Below are the code and all the weights of a small trained network. Each question names an input and a target symbol and asks about switching units off, where a switched-off unit gives its printed mean instead of its output.

import numpy as np


def w(rows, s, z=0):
    codes = np.array(rows[::2]) - 128.0
    scale = np.full(codes.shape[1], s)
    scale[-1] = z or s
    return codes * scale


def f(y):
    return np.maximum(y, 0)


def softmax(a):
    e = np.exp(a - a.max(-1, keepdims=True))
    return e / e.sum(-1, keepdims=True)


def log_softmax(a):
    a = a - a.max(-1, keepdims=True)
    return a - np.log(np.exp(a).sum(-1, keepdims=True))


def net(x, mask):
    ids = ['ΔΣΨαβγεζηλπτω'.index(c) for c in x.split()]
    T = len(ids)
    res = E[ids] + P[:T]
    u = 0
    for l in range(2):
        q, k, v = (res @ M[l].T for M in (Q, K, V))
        z = softmax(np.where(np.tri(T) > 0, q @ k.T / 2**0.5, -1e9)) @ v
        res = res + np.where(mask[u], z, O[l][:, -1]) @ O[l][:, :-1]
        u += 1
        y = f(res @ A[l][:, :-1].T + A[l][:, -1])
        res = res + np.where(mask[u : u + 16], y, B[l][:, -1]) @ B[l][:, :-1]
        u += 16
    return log_softmax(res[-1] @ U[:, :-1].T + U[:, -1])


Q, K, V, O, A, B = {}, {}, {}, {}, {}, {}
E = w([
[73,170,104],'Δ',
[199,171,143],'Σ',
[161,219,197],'Ψ',
[89,52,116],'α',
[120,206,149],'β',
[222,115,195],'γ',
[65,248,135],'ε',
[149,148,163],'ζ',
[160,177,1],'η',
[223,49,201],'λ',
[202,146,182],'π',
[142,96,161],'τ',
[172,47,139],'ω',
],0.014)
P = w([
[170,254,195],'0',
[196,162,41],'1',
[117,142,186],'2',
[193,156,40],'3',
[80,64,179],'4',
[197,159,42],'5',
[80,59,195],'6',
[198,160,44],'7',
[83,49,204],'8',
[195,155,43],'9',
[82,57,215],'10',
[196,155,44],'11',
],0.0085)
Q[0] = w([
[44,162,114],'0.h0',
[206,62,254],'0.h0',
],0.0067)
K[0] = w([
[113,120,225],'0.h0',
[93,33,254],'0.h0',
],0.0066)
V[0] = w([
[31,87,161],'0.h0',
[91,169,255],'0.h0',
],0.0041)
O[0] = w([
[39,114,115,6],'0.h0',
[3,74,118,204],'0.h0',
],0.0037,0.0024)
A[0] = w([
[217,119,154,174],'0.n0',
[176,146,11,183],'0.n1',
[192,71,71,41],'0.n2',
[105,137,213,3],'0.n3',
[82,120,99,150],'0.n4',
[162,83,236,146],'0.n5',
[53,86,120,108],'0.n6',
[68,68,122,188],'0.n7',
[110,146,107,75],'0.n8',
[194,90,196,84],'0.n9',
[66,125,90,193],'0.n10',
[124,58,151,227],'0.n11',
[88,117,26,133],'0.n12',
[184,27,185,142],'0.n13',
[91,160,180,242],'0.n14',
[166,131,159,96],'0.n15',
],0.011,0.0058)
B[0] = w([
[106,98,130,240],'0.n0',
[165,91,73,251],'0.n1',
[85,149,56,160],'0.n2',
[71,60,7,154],'0.n3',
[144,114,155,142],'0.n4',
[121,166,131,217],'0.n5',
[78,102,114,140],'0.n6',
[149,212,131,155],'0.n7',
[142,123,114,133],'0.n8',
[83,174,107,183],'0.n9',
[173,146,143,161],'0.n10',
[108,173,151,187],'0.n11',
[204,158,113,162],'0.n12',
[106,175,120,199],'0.n13',
[125,117,153,254],'0.n14',
[126,126,118,160],'0.n15',
],0.011,0.0073)
Q[1] = w([
[108,148,104],'1.h0',
[123,2,107],'1.h0',
],0.011)
K[1] = w([
[55,206,102],'1.h0',
[135,83,3],'1.h0',
],0.0055)
V[1] = w([
[253,181,165],'1.h0',
[1,95,112],'1.h0',
],0.0033)
O[1] = w([
[3,140,250,254],'1.h0',
[94,168,142,77],'1.h0',
],0.0056,0.0012)
A[1] = w([
[240,50,153,179],'1.n0',
[174,72,175,100],'1.n1',
[117,122,139,157],'1.n2',
[149,64,97,213],'1.n3',
[139,107,63,7],'1.n4',
[112,125,232,139],'1.n5',
[236,248,163,136],'1.n6',
[221,102,39,48],'1.n7',
[107,56,156,130],'1.n8',
[223,62,157,122],'1.n9',
[180,58,208,157],'1.n10',
[8,198,186,141],'1.n11',
[111,41,95,171],'1.n12',
[170,202,132,116],'1.n13',
[51,124,63,87],'1.n14',
[116,116,33,129],'1.n15',
],0.011,0.014)
B[1] = w([
[73,130,249,185],'1.n0',
[132,121,114,128],'1.n1',
[111,141,126,151],'1.n2',
[12,95,73,192],'1.n3',
[50,212,69,142],'1.n4',
[167,113,102,176],'1.n5',
[138,147,136,232],'1.n6',
[193,132,161,194],'1.n7',
[160,124,124,128],'1.n8',
[152,129,178,151],'1.n9',
[105,175,138,134],'1.n10',
[158,65,131,249],'1.n11',
[126,76,133,152],'1.n12',
[125,152,119,178],'1.n13',
[172,45,178,136],'1.n14',
[150,108,92,186],'1.n15',
],0.011,0.014)
U = w([
[255,125,191,206],'Δ',
[150,26,162,141],'Σ',
[75,203,187,116],'Ψ',
[128,138,94,131],'α',
[93,146,108,175],'β',
[84,174,58,154],'γ',
[189,227,103,63],'ε',
[44,98,159,19],'ζ',
[210,121,68,2],'η',
[127,134,86,143],'λ',
[79,138,101,162],'π',
[40,106,92,98],'τ',
[106,80,70,26],'ω',
],0.014,0.0051)

Each question gives the input, a string of symbols that net reads in full, and the target symbol t.
The units are the heads (2 rows each of Q, K, V and O) and the neurons (one row each of A and B). Each row of codes is followed by its name. A weight is (code - 128) times the scale printed after its matrix; where a second scale follows, it is the last column's (O, A, B and U).
mask holds one flag per unit, layer by layer, with each layer's heads first. A switched-off unit (its flag False) gives its mean, the last column of its rows in O or B, instead of its output. The means were averaged over made-up inputs and are rounded, as every weight is.
A unit's drop is (log p(t) with every unit on - log p(t) with that unit switched off) / (log p(t) with every unit on - log p(t) with every unit switched off).
The circuit of an input: a set's keep is (log p(t) with only the set's units on - log p(t) with every unit switched off) / (log p(t) with every unit on - log p(t) with every unit switched off). Starting from the 12 units with the biggest drops (on a tie, the unit counted first), units are removed one at a time, each time the one whose removal leaves the highest keep (on an exact tie, the one counted first), for as long as the keep stays at least 0.8.
circuit, biggest first: the units of the circuit, biggest drop first
most important unit: the unit with the biggest drop
k most important neurons: the k neurons with the biggest drops, biggest first
drop when u is switched off: that unit's drop, to one decimal
input Ψ π Ψ η ε Ψ Σ Ψ ω β λ ω, target ω: circuit, biggest first -> (0.n2 1.n3 1.n15)
input ε α β, target Δ: circuit, biggest first -> (1.n3)
input ε ε ε ζ Ψ Δ ω Ψ γ ε η, target Δ: circuit, biggest first -> (0.n12 1.n7 0.n10 0.n1)
input π η α ω ω Ψ ε Σ Ψ γ λ, target Δ: circuit, biggest first -> (0.n5 0.n11)
input β ε Ψ ω Ψ Ψ ζ, target Δ: 3 most important neurons -> (1.n3 1.n11 0.n7)
input Ψ Ψ Ψ ε ε, target Σ: circuit, biggest first -> (1.n11 0.n1)
input Ψ Ψ η ε Ψ Σ ω λ ω γ ε, target Σ: 2 most important neurons -> (1.n11 0.n1)
input Ψ τ γ τ Ψ ω η Σ η, target Σ: 2 most important neurons -> (1.n3 1.n0)
input Ψ Ψ η ζ τ, target Δ: circuit, biggest first -> (1.n3 0.n7 0.n11)
input β τ Ψ τ η Ψ ε ω Δ, target Δ: 4 most important neurons -> (1.n3 0.n7 0.n1 0.n10)
input Ψ α τ ζ η α Δ Ψ Ψ, target Σ: 4 most important neurons -> (1.n11 0.n3 0.n1 1.n3)
input β ω η Ψ η γ Ψ η Ψ β ω, target Δ: 2 most important neurons -> (1.n11 1.n3)
input Ψ ε τ, target Δ: 4 most important neurons -> (1.n3 1.n11 0.n7 0.n1)
input γ ω τ Ψ λ, target Δ: 3 most important neurons -> (1.n11 1.n3 0.n7)
input Ψ ω Ψ β ω τ, target τ: 2 most important neurons -> (1.n3 1.n11)
input Ψ π Ψ ε ω τ ε η η, target Σ: 2 most important neurons -> (1.n3 0.n1)
input Ψ Ψ ε γ Ψ ε Ψ λ α, target Δ: most important unit -> 0.n7
input ε γ τ γ Ψ γ Ψ Ψ η, target Δ: drop when 1.n4 is switched off -> 0.0
input Ψ π η ε π Ψ Ψ, target Σ: drop when 1.n7 is switched off -> 0.2
input η Ψ Ψ η Σ ε ε η Ψ τ, target τ: drop when 1.n3 is switched off -> 0.2
